Each row is followed by its class.
[ -8.7   9.2  10.2  -8.1   6.3  -2.6 -12.3   4.2  14.3 -15.0  -5.3   3.7
 -13.2 -13.4   2.7   0.0  19.8   2.5   5.4  11.2  -7.2  -1.5  -0.6  -6.3
  34.1   0.9  29.0   9.8 -22.4  19.2  12.3  21.9 -18.7]
Q38
[-13.5  -4.1  -3.6  -5.5   4.4  -6.4 -16.3  21.5  -8.5 -11.8   2.8  23.1
   0.3  14.6   5.3 -12.4  13.2   9.7   7.0  27.9   3.5 -23.4  16.9   2.8
   9.5  14.1   3.0  -1.2  11.1   7.0   9.5   6.7  -4.5]
Q38
[  8.2 -24.7 -19.2 -13.2  12.8  -5.5 -13.5  24.0 -16.1  -8.0   2.8 -28.9
 -26.7 -19.6  -1.7 -14.0   3.2  -7.7  -5.7  29.5   9.6 -29.8 -18.1   0.2
  29.0  -9.0 -40.2  18.0 -25.8  21.9  11.9  33.7 -16.8]
Q38
[-24.3 -33.6  49.9  -3.1  12.1 -21.7  50.6  -4.7 -27.9 -15.5 -39.3   2.0
  12.3   2.2  13.2   8.4  27.6  -9.8  21.5  -9.1  18.2  28.4 -41.0  18.2
  -1.0 -31.7  21.8  -1.7  18.9   0.6  39.3  37.0 -45.3]
Q38
[  0.4 -49.4  -0.7 -11.2   4.8  11.5 -33.9   6.7   7.5   8.2  33.2  -2.0
  -1.9 -23.1   6.5 -22.2   9.8   2.9  -5.4  23.5   4.2   0.1   8.8   9.2
  -9.6 -11.0  37.8  -6.3 -19.0  20.1 -12.0 -23.6  22.1]
Q649
[ 46.3  -3.1  15.6  -7.4  -9.9  -5.8   3.0  -6.0  52.5 -15.6   2.1  14.7
 -11.0  -4.8  -1.2   4.3 -23.8  -5.3  -2.9   8.2   8.4  -1.8 -23.3  -2.8
  37.0 -53.8 -36.3   4.0 -27.5  33.5  63.8  13.2  -6.7]
Q649
[-24.6 -28.5 -19.8  27.5   7.9  -5.9   7.7  26.4 -18.8   6.1  -1.4  23.9
  -3.0   3.8   8.6 -10.7  -7.0   2.4  -3.3  25.7  10.7  -8.3  10.8   1.2
   9.6  -7.7 -36.5  -9.2  -8.3   9.0  16.8  14.6 -13.0]
Q38
[-23.9  10.8  26.3  -2.7   1.3   8.1   5.1 -12.7   0.8  24.6 -14.3  -9.2
  18.0 -10.6  24.1   4.0  29.5  -2.2  22.1 -27.3 -28.1   2.1  -1.0 -15.8
  -5.8  35.8  76.0  12.5  20.6  32.1 -15.1  -8.0  -3.0]
Q649
[-20.8  -2.6  35.8  -2.5   0.6   6.4  -1.7  28.8  -0.1  -1.1   3.9  40.3
  10.9  -3.8  26.2   6.4  16.1   0.9  12.6  11.7  -5.4   7.0  12.1 -15.3
  16.8  -4.1  44.7  15.7  -3.4  38.1  16.7 -24.5  -6.4]
Q649
[  5.1 -31.9   4.5  15.2  -3.0 -12.6  15.0  27.1   0.0  -7.9  -5.1 -29.2
  -3.8  16.2 -11.6  17.0 -34.1   1.9   4.0  29.1  18.7  30.1 -22.3  15.9
   8.1 -38.6 -39.2  -6.2 -23.1  -5.0  26.5  22.0  -9.0]
Q38
[-22.0  17.7   5.8  -9.4  -0.9  16.4  -4.4 -11.3  33.3   0.4   6.7  16.6
   2.2  -6.2  16.3   5.8  -0.7   3.8  -9.4 -26.5   0.3  -2.3  11.0 -18.9
   6.5   3.1  38.5   3.4 -14.1  -7.2 -36.9  -5.2  10.9]
Q649
[ 14.7  -8.4 -14.7  -2.3   1.5   1.9  17.2  -2.9   6.7   4.6  13.9   1.9
  32.8   5.7 -11.2   9.5  34.9  -4.6   3.7 -10.2   3.7 -14.8 -27.0   7.6
 -14.9 -51.7  21.1  10.1  -9.5  16.6  10.4  13.9 -20.2]
Q649
[-25.5  -8.3  12.2  -1.1  14.1  -2.1   4.9  14.3 -16.4 -12.0   2.7 -11.2
  -5.9   1.6  -0.5  -3.5   7.6   4.2   7.6   7.7  -9.5  15.0  -8.9  -1.0
  -3.0   6.5  28.0  -5.7 -22.2 -10.1 -36.3   2.5  14.9]
Q38
